In the rows, zero is written as 128.
Each row of numbers belongs to one of the nodes below and depends on some of the facts about them. Some rows are named. Which node is each other row?

Some rows with their names:
siklon: [120 143 159 117 131 133 153 145 101 141 164 141 134 113 120 129  88 122
 144 121 163 139 120 108 139 151 146  98 132  97]
veki: [126 148 162 118 136 135 148 164 102 140 169 147 140 119 123 139  89 127
 149 119 159 143 119 106 134 149 148 100 130  97]
fudek: [126 126 149 120 119 129 136 132 116 135 182 150 146 144 120 122 105 175
 129 129 142 136 117  98 122 148 129 110 127 107]
drinom: [123 123 151 118 114 133 131 132 117 135 178 153 146 138 116 118 107 163
 124 126 137 133 116 105 126 150 130 109 130 107]
bronen: [137 137 158 120 134 135 162 140 104 150 172 129 148 138 117 129  93 180
 137 115 157 145 119  87 129 148 136 106 137 108]
skanum: [123 128 150 118 122 125 144 139 111 143 179 155 160 150 124 128 104 172
 120 123 152 139 113 104 130 149 127 105 130 113]
skasok: [116 122 154 115 120 132 129 155 107 146 179 164 158 146 115 123 113 172
 128 124 164 137 116 105 131 150 136 107 128 110]
dafli: [130 147 158 121 131 129 153 152  97 146 173 127 142 122 119 136  89 141
 151 119 174 142 126  94 139 150 137 100 128 100]
drovotem: [153 122 149 101 167 123 110 159 104 118 234 173 194 151  46  94  94 126
 112 107 154 155 111 106 159 124  46 120 149 101]
foseplam: [125 146 168 116 136 141 146 168  97 155 169 140 140 112 106 133  93 144
 142 117 163 142 121 103 140 152 150 101 136 101]
mudrik: [128 142 156 122 127 140 152 136 105 140 169 135 136 104 113 125  88 121
 146 123 155 137 124 104 134 150 138 101 128  92]
kubaflo: [129 122 158 117 116 134 119 166 111 140 189 148 155 148 113 133 114 174
 130 121 151 137 118 100 129 149 137 110 128 110]
puplan: [107 126 156 112 119 128 129 153 109 131 171 169 142 146 116 118 109 160
 124 123 153 137 112 108 130 152 143 104 135 112]
skison: [133 123 153 120 116 139 132 135 123 133 181 147 153 136 117 124 105 162
 119 123 123 136 115 106 121 149 125 109 131 107]
dokle: [ 96 140 134  92  87 137 145 178  89 158 184  75 174 134 173 115 105 217
 113 121  94 142  93 110 137 139 156 100 135 112]
pludar: [ 71 142 164 104 113 145 211 184  85 162 170  83 148 100 140 148 100 132
 127 117 122 143 120 103 136 152 178 109 108  98]
kloto: [119 141 160 116 133 138 152 159  95 144 167 151 126 114 113 125  97 136
 156 125 183 138 125 102 136 149 156 102 127  93]
fozufar: [137 127 152 119 122 130 141 132 124 138 184 142 152 147 132 133 100 168
 121 124 123 138 110 102 120 146 124 109 130 109]

How the nodes are related:
foseplam	ρ	flogrem; foseplam	ρ	devik; foseplam	ρ	skuplos; foseplam	ρ	plitril; foseplam	ρ	triler; foseplam	ρ	klalugu; foseplam	ρ	fozufar; foseplam	ρ	nanu; bropor	ρ	drinom
bropor	ρ	tiba; bropor	ρ	nanu; plokon	ρ	puplok; plokon	ρ	gogi; plokon	ρ	duluta; plokon	ρ	pluflen; plokon	ρ	drofun; skigral	ρ	griplen; skigral	ρ	rakliso
skigral	ρ	ploklak; skigral	ρ	stufim; skigral	ρ	zafi; tiklus	ρ	pipos; tiklus	ρ	triler; tiklus	ρ	golur; flostenan	ρ	griplen; flostenan	ρ	klufla; flostenan	ρ	rezal
flostenan	ρ	pluflen; flostenan	ρ	febrok; drimos	ρ	sukol; drimos	ρ	stufim; ploguzun	ρ	puplok; ploguzun	ρ	tustovas; ploguzun	ρ	subir; ploguzun	ρ	tidro; ploguzun	ρ	zimobok
ploguzun	ρ	velutru; bresto	ρ	dovi; skebam	ρ	skaga; skebam	ρ	stoto; mudrik	ρ	sukol; mudrik	ρ	puplan; nazeskas	ρ	dudrum; nazeskas	ρ	biklu; nazeskas	ρ	skoplal
drudrukle	ρ	puplok; bafe	ρ	suflal; bafe	ρ	flabatrem; giman	ρ	gaper; giman	ρ	tustovas; bimal	ρ	stodruk; bimal	ρ	vinite; bimal	ρ	lupifis; bimal	ρ	trotu
bimal	ρ	skoplal; dafli	ρ	riplam; dafli	ρ	stoto; dafli	ρ	serolus; dafli	ρ	skasok; dafli	ρ	gafu; skapu	ρ	kleske; skapu	ρ	devik; skapu	ρ	drinom
skapu	ρ	flaklen; pludar	ρ	likle; musu	ρ	dudrum; musu	ρ	drofun; fitre	ρ	rezal; fitre	ρ	drerak; dribraklu	ρ	geler; dribraklu	ρ	klela; plosto	ρ	duples
plosto	ρ	dokle; biplak	ρ	plidul; biplak	ρ	plitril; biplak	ρ	dukigra; biplak	ρ	brastom; biplak	ρ	kubaflo; kloto	ρ	kleske; kloto	ρ	bramem; kloto	ρ	gudrar
sidrus	ρ	trotu; sidrus	ρ	skeplosa; tufi	ρ	modum; tufi	ρ	flogrem; tufi	ρ	brozuluk; tufi	ρ	grasul; grupo	ρ	gaper; grupo	ρ	dramil; bripek	ρ	gaper
bripek	ρ	nanu; siklon	ρ	gaper; siklon	ρ	drapul; siklon	ρ	tustovas; siklon	ρ	ralil; siklon	ρ	mugar; siklon	ρ	furon; zitan	ρ	zafi; stasaren	ρ	plusatrar
stasaren	ρ	dovi; stasaren	ρ	dremalak; nodri	ρ	drovotem; veki	ρ	zeklam; veki	ρ	plidul; veki	ρ	tustovas; veki	ρ	mova; veki	ρ	zorode; dapa	ρ	vogra
dapa	ρ	brastom; skufin	ρ	drinom; skufin	ρ	gronar; skufin	ρ	stoto; skufin	ρ	dovi; flegan	ρ	ploklak; flegan	ρ	kati; gifla	ρ	fudek; gifla	ρ	furon
gozabruk	ρ	skison; gozabruk	ρ	biklu; gozabruk	ρ	skeplosa; gozabruk	ρ	brastom; greplen	ρ	stosos; drebir	ρ	plidul; drebir	ρ	stifloger; drebir	ρ	zafi; nimek	ρ	kleske
nimek	ρ	skanum; bogri	ρ	serolus; ladrin	ρ	grudar; ladrin	ρ	rezal; ladrin	ρ	mugar; loste	ρ	drerak; tepavor	ρ	fidos; tepavor	ρ	drapul; tepavor	ρ	rakliso
tepavor	ρ	drustul; brelur	ρ	tosir; brelur	ρ	fufluk; brelur	ρ	furon; griskikos	ρ	grudar; griskikos	ρ	modum; griskikos	ρ	ploklak; griskikos	ρ	brubrem; griskikos	ρ	dagral
griskikos	ρ	festolum; griskikos	ρ	rebu; foseplam	α	c; skatim	α	c; bropor	α	f; pluflen	α	b; kleske	α	f; plokon	α	a; sedas	α	b
festolum	α	b; vogra	α	b; zubin	α	c; skigral	α	b; vinite	α	b; tiklus	α	d; zorode	α	c; flostenan	α	a; grasul	α	a
kletrus	α	e; stanem	α	b; gudrar	α	b; dagral	α	a; drimos	α	d; ploguzun	α	a; bresto	α	a; skatrugral	α	f; bramem	α	b
skebam	α	a; sukol	α	b; pomor	α	f; flitrumu	α	a; grogus	α	a; plidul	α	a; sosafler	α	d; mudrik	α	a; triler	α	b
dovi	α	f; ralil	α	a; plusatrar	α	a; nazeskas	α	a; drudrukle	α	a; bafe	α	b; fizir	α	a; flabatrem	α	b; giman	α	f
skison	α	a; zeklam	α	a; flurim	α	a; bimal	α	c; drustul	α	a; vazevu	α	c; gogruk	α	b; klalugu	α	b; skanum	α	f
dafli	α	d; mufletrik	α	d; kubaflo	α	d; dramil	α	f; puplan	α	a; grudar	α	a; stagibol	α	b; skapu	α	e; pludar	α	c
riplam	α	e; drovotem	α	f; fozufar	α	e; devik	α	c; plidrin	α	a; stizur	α	c; rezal	α	d; kati	α	f; potra	α	d
stosos	α	c; duvin	α	d; golur	α	d; musu	α	e; brozuluk	α	a; kubu	α	a; duples	α	b; lupifis	α	a; fitre	α	e
pusko	α	b; dudrum	α	c; dribraklu	α	a; velutru	α	e; furon	α	a; fudek	α	e; plosto	α	f; sugro	α	b; nobri	α	c
skeplosa	α	c; brubrem	α	f; biplak	α	c; skaga	α	e; kloto	α	e; klufla	α	e; flogrem	α	f; malu	α	f; sidrus	α	b
tresum	α	b; griplen	α	c; likle	α	f; rebu	α	b; dukigra	α	f; tufi	α	a; stodruk	α	a; brastom	α	d; muklen	α	a
dokle	α	c; geler	α	c; grupo	α	a; bripek	α	c; gafu	α	a; siklon	α	a; ganan	α	b; zitan	α	b; nanu	α	a
zafi	α	c; skoplal	α	a; fugos	α	b; gaper	α	f; rosepu	α	c; nogu	α	e; stasaren	α	b; nobrovik	α	e; nodri	α	a
mugar	α	f; fono	α	c; mova	α	c; triplaska	α	f; veki	α	e; dapa	α	e; stoto	α	d; skufin	α	b; susa	α	a
luze	α	a; flegan	α	e; drapul	α	c; gronar	α	c; gifla	α	b; stufim	α	d; gozabruk	α	a; drofun	α	a; narinu	α	e
greplen	α	e; trogrupu	α	e; biklu	α	a; fiku	α	e; drebir	α	a; flaklen	α	b; drinom	α	a; tustovas	α	a; drerak	α	a
klela	α	a; bazir	α	b; pipos	α	f; ludris	α	c; tiba	α	c; suflal	α	e; plitril	α	f; nimek	α	a; bogri	α	c
ladrin	α	a; febrok	α	e; zagron	α	f; duluta	α	c; gogi	α	b; skasok	α	f; mevir	α	e; loste	α	a; puplok	α	b
dremalak	α	a; tepavor	α	a; tosir	α	a; vistatil	α	d; zimobok	α	c; zeklon	α	e; stifloger	α	e; brelur	α	a; klolur	α	c
modum	α	b; fufluk	α	c; serolus	α	a; bronen	α	d; deki	α	b; skuplos	α	b; griskikos	α	b; rakliso	α	c; subir	α	c
flitristin	α	a; fidos	α	d; tidro	α	c; pesustu	α	c; trotu	α	f; tostir	α	c; ploklak	α	d; bropor	π	drimos; bropor	π	pluflen
bropor	π	skeplosa; plokon	π	dovi; zorode	π	bramem; kletrus	π	deki; kletrus	π	veki; kletrus	π	pusko; kletrus	π	greplen; gudrar	π	foseplam; ploguzun	π	pipos
ploguzun	π	fizir; ploguzun	π	drofun; flitrumu	π	tosir; plidul	π	skebam; sosafler	π	flogrem; sosafler	π	bimal; mudrik	π	dramil; mudrik	π	pludar; drudrukle	π	gogi
drudrukle	π	skebam; drudrukle	π	dagral; drudrukle	π	grogus; flabatrem	π	bafe; flabatrem	π	vogra; flabatrem	π	nobrovik; skison	π	zitan; skison	π	serolus; skison	π	mufletrik
zeklam	π	kleske; zeklam	π	gogi; zeklam	π	zubin; zeklam	π	vazevu; flurim	π	skigral; flurim	π	plosto; flurim	π	subir; flurim	π	serolus; flurim	π	klolur
flurim	π	mufletrik; gogruk	π	griskikos; gogruk	π	pipos; gogruk	π	bafe; gogruk	π	fitre; klalugu	π	flostenan; klalugu	π	furon; klalugu	π	rebu; skanum	π	skaga
dafli	π	rosepu; drovotem	π	skigral; drovotem	π	skufin; fozufar	π	ludris; fozufar	π	pusko; fozufar	π	pomor; fozufar	π	klolur; fozufar	π	brastom; devik	π	kloto
devik	π	skoplal; devik	π	sidrus; devik	π	grogus; devik	π	velutru; stizur	π	fitre; stizur	π	vazevu; rezal	π	duples; rezal	π	skigral; rezal	π	foseplam
rezal	π	nodri; rezal	π	stanem; kubu	π	tepavor; kubu	π	stufim; kubu	π	giman; dribraklu	π	kleske; dribraklu	π	gozabruk; fudek	π	ploklak; fudek	π	sukol
fudek	π	luze; fudek	π	flitristin; sugro	π	subir; brubrem	π	stifloger; brubrem	π	vazevu; biplak	π	trogrupu; klufla	π	vinite; klufla	π	subir; klufla	π	pluflen
malu	π	nobri; tresum	π	kleske; tresum	π	tiklus; tresum	π	furon; griplen	π	grudar; griplen	π	stoto; griplen	π	stanem; dukigra	π	grogus; dokle	π	stosos
dokle	π	ganan; geler	π	drapul; geler	π	stifloger; gafu	π	skebam; gafu	π	fitre; nanu	π	muklen; nanu	π	nogu; nanu	π	serolus; nanu	π	kubaflo
zafi	π	kleske; gaper	π	fugos; stasaren	π	stoto; stasaren	π	grogus; mugar	π	muklen; mugar	π	luze; mugar	π	skoplal; mugar	π	duvin; triplaska	π	griskikos
triplaska	π	skatrugral; triplaska	π	skatim; triplaska	π	stanem; flegan	π	plitril; flegan	π	skoplal; gifla	π	likle; gifla	π	fono; gifla	π	puplan; biklu	π	gogi
biklu	π	drapul; biklu	π	stoto; biklu	π	suflal; biklu	π	zagron; fiku	π	deki; drebir	π	subir; drinom	π	dramil; drinom	π	duvin; drerak	π	puplan
drerak	π	vogra; drerak	π	sidrus; bazir	π	flostenan; bazir	π	sedas; bazir	π	pomor; tiba	π	grupo; nimek	π	bripek; ladrin	π	golur; ladrin	π	grasul
febrok	π	zitan; febrok	π	pludar; duluta	π	duples; duluta	π	stifloger; duluta	π	nobri; duluta	π	zeklon; duluta	π	ralil; puplok	π	klela; vistatil	π	kati
vistatil	π	fugos; zimobok	π	tosir; zimobok	π	tepavor; brelur	π	pipos; fufluk	π	duples; bronen	π	pipos; bronen	π	stagibol; bronen	π	nodri; bronen	π	vazevu
skuplos	π	likle; rakliso	π	serolus; tidro	π	griskikos; tidro	π	loste; tidro	π	pluflen; tidro	π	nobri; tidro	π	greplen; pesustu	π	mevir; pesustu	π	dapa
trotu	π	muklen; tostir	π	skoplal; tostir	π	skasok

Rows to name:
No name comes twice in this set of rows, the named rows included.
[117 135 161 114 130 134 146 154 106 138 165 155 141 133 118 126  97 146
 133 118 155 139 114 108 134 151 148 102 138 107]	fizir
[139 129 156 120 128 139 148 141 114 143 179 137 157 149 115 129 101 198
 127 115 136 144 116  87 122 148 128 110 136 114]	rezal
[121 125 161 112 126 136 134 153 115 136 170 162 152 148 116 124 104 169
 117 117 138 140 108 106 127 151 144 106 140 113]	ralil
[123 123 156 115 118 128 125 162 106 138 186 150 149 152 115 129 113 175
 131 120 162 138 118  97 132 150 137 108 129 112]	ploklak
[123 122 152 119 118 130 141 129 110 152 180 141 147 140 108 114 109 193
 121 128 147 136 119  93 130 151 125 111 133 112]	devik
[118 146 157 118 134 129 151 156  93 147 169 146 148 119 121 135  91 126
 147 121 179 142 120 108 143 151 140  96 128  99]	giman
[120 128 155 113 123 125 136 147 114 136 179 157 148 151 127 128 106 168
 126 125 146 138 111 103 126 148 138 108 131 111]	riplam
[118 126 151 118 118 130 144 129 112 134 170 153 144 143 115 114 101 172
 124 125 143 137 114 100 125 151 134 107 135 111]	drerak
[132 151 155 124 135 141 157 142 102 146 167 138 161 114 114 134  85 142
 143 120 157 144 123  99 131 149 129  99 128  99]	bropor
[121 139 164 116 130 135 139 162 102 149 170 147 149 131 108 131  99 166
 129 121 152 141 116 101 137 152 143 103 139 109]	skatim
[115 125 163 110 130 136 142 157 102 145 167 157 134 129 117 119 106 150
 138 120 173 133 116 111 137 151 160 104 136 102]	grogus
[130 134 155 121 123 132 139 139 117 145 175 142 163 145 111 127  98 190
 112 122 122 143 112  93 124 151 121 108 139 117]	tidro
[125 132 160 116 124 140 133 159 110 138 179 155 140 127 114 131 104 146
 142 124 153 137 117 106 129 148 146 107 125  99]	nogu

The same nodes again, as new rows of numbers:
Some rows with their names:
plidul: [175 132 164 139 106 107 128 132  84 132 108 157 157 127 159 152 123 175
 161 148 114 172 122 122  88 161 151 154]
mudrik: [139 123 139 189 159 117 128 154 172 115 163  85  72  64 101 134  92 109
 170 149  97  80 134 169  82 137 149 113]
velutru: [152 146 124  99  97 141 158 104  85 145 136 172 146  86 165  89 104 110
 111 166 135 175 148  87  89 128 103 158]
flogrem: [102 102 145  98 153 133 138 111  84 135 112 123 157 147 122 109 131 121
  93  89 126 149 128  94 174 105 155 131]
gronar: [113  95 149  98 133 122  76 114  84 128 114 114 150 169 131 113 105 154
 100  66 124 110 135  98 145 110 155 127]
subir: [ 75  81 148  97 131 119  83 149  80 143 117 143 161 166 156 133 129 132
 107 124 157  84 182 120 147  95 120  89]
griplen: [145  81 147 106  94 130  76 112  88  84 123 124 153 162 184 154  86 185
 134  78 143 155 119 159 109 145 127 130]
brubrem: [154  78 140 107  94 127 125 115  85  91 112 140 165 160 186 165  94 183
 125  94 139 178 101 163 155 170 117 134]
dremalak: [151 143 161 120 162 109 143 135  98 163  98 126 153 137 119 139 146 128
 147 130 103 146 139  94 103 136 175 139]
festolum: [142 156 126  95 160 132 132  90 137 167  99 137 121 160 134 136 121  96
 120 116 155 157 106  92 111 145 100 158]
sosafler: [182 155 114 124 147 132 151 119 160 118 100  93 138 128  98 121  93 137
 129 121 101 125 114 113 146 138 140 115]
flostenan: [ 97 144 156 179  91 102 128 169 169 114 169 158  88 125  88 128 186  80
 138 141 100  90 147 176 157 145 121 117]
susa: [154 141 153 163 153 113 147 141 140 151 117 115 136 104 104 132 155 118
 143 131 106 113 126 116 107 119 168 136]
brozuluk: [154 140 167 117 163 107 146 132  93 161  97 125 159 131 125 139 141 130
 147 124 108 153 137  98  99 140 171 138]
skanum: [138  92 140 108 160 138 129 105  88 123 106  97 144 151 132 138  94 142
  98  70 119 155 107  94 156 134 161 120]
nobri: [ 76  88 119 121 102 123  87 149 108 107 132 133 160 162 144 130 170 175
 104 122 176  85 149 171 172  86 113  99]
sukol: [101 149 129  94 160 143 113  99 117 161 124 155  89 142 130 101 108  91
 123 159 163 154 138  82  87 122  95 164]
foseplam: [ 77 101  97 160  89 128  83 153 144  80 169 123 129 149 114 110 157 169
 100 123 159  71 136 191 174  85 110 101]

Rows to name:
No name comes twice in this set of rows, the named rows included.
[150 139 166 128  97 110 135 142  89 133 124 169 161 134 137 119 161 161
 156 164 121 168 141 103  95 134 146 161]	dagral
[ 79 138 122  97 148 129 139 112 156 170  92 157 162 168 173 162 162 102
 134 162 190 128 147 110 127 114  89 144]	pluflen
[109 156  74 145 116 144 121 112 182 113 176 156  67  83  94  87 144 121
 118 166 186 112  92 127 108  89  90 169]	sidrus
[151  98 153 104  89 108  73 117  81  78 142 159 124 171 133 141  97 157
 105  63 111 150 120 134 152 169 118 142]	zafi
[153 117 166 118 167 124 127 132  89 153 118 121 110  87 139 139  89 127
 168 154 105 152 166 102  81 159 166 150]	drinom
[105  94 131 134  87 122 126 136  93  74 166 155 131 134 123 108 134 165
  99 128 146 154 113 161 169 108 115 148]	zagron
[160 149 128  97 161 125 127  87 142 164 101 116 118 158 141 148 107 107
 129 101 146 153  99  92 104 156 106 158]	puplok
[ 89 151  74 137 128 137 124 129 186 138 144 121  80 133 106 141 139  90
 132 159 168  81 112 174 131 114  85 140]	skufin
[101 158  88 152 133 136 161 160 183 116 122 107 142 123  99 117 130 130
 130 163 110  75 153 180 172  93  98  78]	drimos
[107  86 115 130 116 136 138 126 118  99 127  93 159 143 158 164 108 169
 121 114 150 127 107 192 171 132 113  90]	malu
[129 104  95 161 123 132  75 120 146  85 171  76  85 131  94 108 105 163
 102  61 115  79 105 154 161  97 153 106]	biplak
[176 162  87 162 142 136 156 136 182  95 129  89 103  97  88 108 100 128
 121 142 103  91 109 137 162 113 127 103]	dafli

The same nodes again, as new rows of numbers:
Known rows:
dagral: [128 152  78 161 190 186 106 141 137 102 118  69  85 128  99 103 116 152
 139 148 111 149  95 142 113 149 136 120 160]
kubu: [134 153  71 173 203 168 121 145 148  99 125  74 107 121 128 104 113 140
 133 129 121 146  96 139 108 130 132 120 163]
brozuluk: [128 149  75 167 193 177 110 146 142 104 121  71  93 123 110 107 111 149
 140 141 117 147  93 142 106 139 134 121 161]
gogruk: [127 147  78 164 194 171 111 148 147 108 119  75 102 119 125 114 100 139
 150 130 113 148  98 145 101 128 132 125 154]
sugro: [126 147  77 164 194 170 111 147 148 108 119  75 101 119 125 115  99 139
 150 130 113 147  98 146 100 128 132 124 152]
flabatrem: [126 147  77 164 194 171 111 147 147 107 120  75 103 119 124 114 100 139
 151 130 114 149  98 147 101 128 132 125 153]
vinite: [127 156  82 155 188 190 104 141 142 104 117  72  85 130 103 107 113 145
 147 143 101 154 102 142 109 148 138 120 152]
flaklen: [127 157  76 161 191 182 109 148 149 105 119  76  94 128 116 109 112 141
 150 136 108 152  96 144  96 137 139 118 150]
bripek: [106 133  92 158 201 239  95 115 175 132 149 119 134 125 105 126 165  72
 139 144 117  93 118 147  54 187 136  83 166]
vazevu: [123 156  87 154 179 191 105 145 134 105 123  80  90 125 105 117 114 134
 155 137  91 162 102 137 106 154 142 124 147]
stizur: [122 148  82 163 185 173 112 150 138 108 125  82 108 113 127 124 100 129
 159 124 103 157  98 141  99 134 137 130 147]
subir: [122 155  88 154 181 190 103 143 131 106 125  80  89 126 105 119 114 131
 154 139  91 158 105 135 107 156 143 123 148]
fitre: [114 110 125 115 199 187 111 111 156  75 146  55 150 105  44 120 105 117
 166 127 103 157 120 192  79 194  49 115 133]
velutru: [119 146  78 157 187 178  97 136 137 101 122  68  86 126 101 117 123 140
 156 141 101 155 113 137 110 156 143 117 152]
klufla: [120 136  77 163 193 158 106 142 142 100 125  67 106 111 118 124 104 139
 161 126 112 158 110 143 103 136 127 126 151]
kletrus: [119 138  72 166 192 161 104 143 144 103 124  70 105 113 122 120 109 138
 161 127 113 154 107 142 102 134 136 122 152]
trotu: [126 132  79 149 192 166 108 137 155 114 125  73 102 102 129 114 104 137
 157 128  99 154 108 153  97 128 133 123 142]
kati: [134 135  76 140 190 175  99 115 135 117 117  56  90 117 101 111 116 133
 161 147  74 148 106 152 113 134 134 127 128]

Rows to name:
No name comes twice in this set of rows, the named rows included.
[121 163  78 160 182 185 111 154 144 107 125  84  98 125 119 116 114 131
 161 130  97 163  91 141  89 141 146 120 141]	gronar
[127 154  82 154 185 192 105 139 143 106 118  73  87 130 105 105 115 145
 148 144 101 154 102 143 111 147 140 120 152]	vogra
[123 148  85 161 185 171 113 150 138 107 126  81 107 112 125 125  98 129
 159 123 102 160 100 141 100 135 132 131 147]	duluta
[123 138  85 161 178 175 112 143 139 112 123  83 112 110 129 116 101 131
 158 125 105 159  99 143 113 131 140 136 151]	rakliso
[ 72 123 118 133 146 214 126 134 180 130 147 100 134 123  71  96 121 129
 161 141 120 132 119 190  64 173 127 123 142]	bimal
[127 130  77 151 191 166 106 137 153 118 124  74 100 102 131 115 106 137
 156 129 100 149 108 151 100 127 138 123 145]	dukigra
[104 112  91 155 202 214  87 112 157 140 139  87 121 129  77 127 141  99
 139 162 130  63 101 168  66 178 130  99 164]	grupo
[135 160  75 165 199 186 114 138 142  95 125  72  89 132 105  99 128 142
 129 142 108 147 103 135 115 151 137 114 164]	tosir
[125 152  74 142 187 186 101 140 156 111 122  75  84 120 111 105 126 140
 160 141  87 158 101 153  86 145 148 109 134]	kleske
[127 145  73 170 196 167 112 148 144 106 121  71 101 117 121 111 103 146
 143 135 123 144  90 144 102 129 131 124 161]	flurim
[128 142  74 172 196 168 111 146 142 108 121  73 101 117 122 112 104 144
 140 136 123 137  92 142 106 130 134 125 164]	zeklam
[121 138  78 157 178 183  98 131 138 104 118  70  93 123 106 106 126 147
 158 143 105 159 111 141 123 149 152 124 154]	stifloger

